Below is a small trained network, with its code and all its weights. Each question gives an input and a class and asks what happens when units are switched off, that is, made to give their printed mean instead of their output.

import numpy as np


def w(rows, s, z=0):
    codes = np.array(rows[::2]) - 128.0
    scale = np.full(codes.shape[1], s)
    scale[-1] = z or s
    return codes * scale


def norm(h):
    return h / np.sqrt((h * h).mean(-1, keepdims=True) + 1e-5)


def f(y):
    return y / 2 * (1 + np.tanh(0.7978845608 * (y + 0.044715 * y**3)))


def log_softmax(a):
    a = a - a.max(-1, keepdims=True)
    return a - np.log(np.exp(a).sum(-1, keepdims=True))


def net(x, mask):
    res = np.array(x, float).reshape(1, 5) / 4 @ E
    u = 0
    for l in range(3):
        y = f(norm(res) @ A[l][:, :-1].T + A[l][:, -1])
        res = res + np.where(mask[u : u + 6], y, B[l][:, -1]) @ B[l][:, :-1]
        u += 6
    return log_softmax(norm(res)[-1] @ U[:, :-1].T + U[:, -1])


A, B = {}, {}
E = w([
[160,94,113,61,173,198,71],'x0',
[102,75,47,97,50,149,160],'x1',
[186,123,143,106,209,110,194],'x2',
[165,160,143,3,90,149,159],'x3',
[157,198,17,98,87,209,85],'x4',
],0.004)
A[0] = w([
[95,130,170,254,162,94,138,108],'L0N1',
[93,168,108,140,102,76,156,158],'L0N2',
[116,138,140,201,175,99,97,2],'L0N3',
[153,97,94,89,163,199,125,226],'L0N4',
[115,112,99,88,91,133,146,77],'L0N5',
[128,97,46,178,105,166,34,61],'L0N6',
],0.008,0.002)
B[0] = w([
[104,120,17,246,183,60,177,254],'L0N1',
[168,253,142,214,164,50,174,166],'L0N2',
[11,205,40,132,167,102,168,176],'L0N3',
[89,191,152,215,182,48,109,208],'L0N4',
[69,203,98,132,112,34,128,153],'L0N5',
[50,208,101,204,200,120,91,219],'L0N6',
],0.0041,0.0051)
A[1] = w([
[166,110,143,82,152,149,161,185],'L1N1',
[47,122,78,180,147,163,94,76],'L1N2',
[83,103,49,158,106,206,35,112],'L1N3',
[106,163,102,100,19,127,162,143],'L1N4',
[64,45,135,117,101,124,171,50],'L1N5',
[93,3,151,134,136,146,157,5],'L1N6',
],0.0068,0.0023)
B[1] = w([
[133,126,92,223,115,164,85,143],'L1N1',
[160,129,118,161,150,84,161,254],'L1N2',
[170,195,28,229,138,83,171,216],'L1N3',
[2,27,132,84,196,57,90,188],'L1N4',
[149,144,101,172,60,79,207,130],'L1N5',
[204,59,172,111,13,62,129,123],'L1N6',
],0.0058,0.0038)
A[2] = w([
[124,173,45,35,118,140,103,106],'L2N1',
[127,160,51,190,3,146,61,124],'L2N2',
[155,33,183,116,181,139,133,76],'L2N3',
[100,55,210,180,93,132,95,112],'L2N4',
[110,161,216,131,126,74,194,146],'L2N5',
[184,173,89,115,186,217,67,247],'L2N6',
],0.0063,0.0016)
B[2] = w([
[123,145,91,212,201,85,116,165],'L2N1',
[160,126,84,202,194,53,159,203],'L2N2',
[82,132,112,149,147,78,43,140],'L2N3',
[196,173,106,145,162,223,85,130],'L2N4',
[146,139,25,158,105,210,77,217],'L2N5',
[114,95,236,139,88,133,253,254],'L2N6',
],0.0064,0.0029)
U = w([
[191,59,105,137,47,126,133,52],'0',
[160,92,179,99,131,171,6,116],'1',
[96,169,75,210,183,74,151,228],'2',
[155,137,251,103,141,173,190,111],'3',
[29,97,112,34,99,91,103,63],'4',
[159,176,105,101,97,206,113,2],'5',
],0.014,0.0034)

Each question gives the input, the list of numbers given to net, and the class t.
The units are the neurons (one row each of A and B). Each row of codes is followed by its name. A weight is (code - 128) times the scale printed after its matrix; where a second scale follows, it is the last column's (A, B and U).
mask holds one flag per neuron, layer by layer. A switched-off neuron (its flag False) gives its mean, the last column of its row in B, instead of its output. The means were averaged over made-up inputs and are rounded, as every weight is.
A unit's drop is (log p(t) with every unit on - log p(t) with that unit switched off) / (log p(t) with every unit on - log p(t) with every unit switched off).
The circuit of an input: a set's keep is (log p(t) with only the set's units on - log p(t) with every unit switched off) / (log p(t) with every unit on - log p(t) with every unit switched off). Starting from the 12 units with the biggest drops (on a tie, the unit counted first), units are removed one at a time, each time the one whose removal leaves the highest keep (on an exact tie, the one counted first), for as long as the keep stays at least 0.8.
circuit, biggest first: the units of the circuit, biggest drop first
unit that matters most: the unit with the biggest drop
top k neurons: the k neurons with the biggest drops, biggest first
k most important neurons of layer l: the k neurons of layer l with the biggest drops, biggest first
drop when u is switched off: that unit's drop, to one decimal
input [-6,8,1,4,-5], class 4: circuit, biggest first -> (L1N4; L0N1; L1N3)
input [2,8,4,-6,-5], class 0: top neuron -> (L1N6)
input [2,-1,1,8,1], class 3: top 2 neurons -> (L0N1; L2N6)
input [-6,5,1,6,3], class 4: circuit, biggest first -> (L1N4; L0N1)
input [4,3,7,3,-3], class 1: 3 most important neurons of layer 2 -> (L2N3; L2N2; L2N1)
input [-7,5,-3,5,6], class 4: top 2 neurons -> (L1N4; L0N1)
input [5,7,3,4,1], class 4: circuit, biggest first -> (L1N4; L0N1)
input [1,-2,1,1,-2], class 1: 2 most important neurons of layer 0 -> (L0N2; L0N6)
input [6,-8,3,-2,4], class 3: circuit, biggest first -> (L2N6; L0N1)
input [8,1,-4,0,-7], class 1: top 2 neurons -> (L0N1; L2N4)
input [5,-1,-2,3,-1], class 3: top 2 neurons -> (L1N4; L2N6)
input [0,-5,5,8,-6], class 1: top 2 neurons -> (L2N3; L2N5)
input [-5,8,8,5,2], class 4: circuit, biggest first -> (L1N4; L0N1; L1N3)
input [7,8,2,8,7], class 2: unit that matters most -> L2N1
input [-4,0,6,-1,5], class 3: top 4 neurons -> (L0N1; L1N3; L0N3; L2N6)
input [8,-1,4,5,-5], class 1: top 2 neurons -> (L2N3; L1N3)
input [2,3,7,7,-8], class 0: top 2 neurons -> (L1N5; L1N6)
input [0,-7,3,5,-6], class 1: 2 most important neurons of layer 1 -> (L1N3; L1N2)
input [-1,8,-4,8,-8], class 4: top 2 neurons -> (L1N4; L0N5)
input [-3,-5,-4,8,-7], class 5: unit that matters most -> L2N5
input [-6,1,5,2,1], class 5: 3 most important neurons of layer 2 -> (L2N5; L2N2; L2N1)
input [6,7,0,7,-6], class 4: 2 most important neurons of layer 0 -> (L0N5; L0N1)
input [0,-1,3,8,-4], class 1: 4 most important neurons of layer 0 -> (L0N1; L0N6; L0N3; L0N2)
input [-4,-8,6,0,5], class 3: 2 most important neurons of layer 2 -> (L2N6; L2N2)
input [8,-6,3,6,6], class 3: drop when L2N6 is switched off -> 0.4
input [5,-3,7,3,4], class 3: drop when L2N6 is switched off -> 0.1
input [8,-6,3,-1,0], class 3: drop when L2N6 is switched off -> 0.3
input [-6,7,2,8,0], class 4: drop when L1N4 is switched off -> 0.5
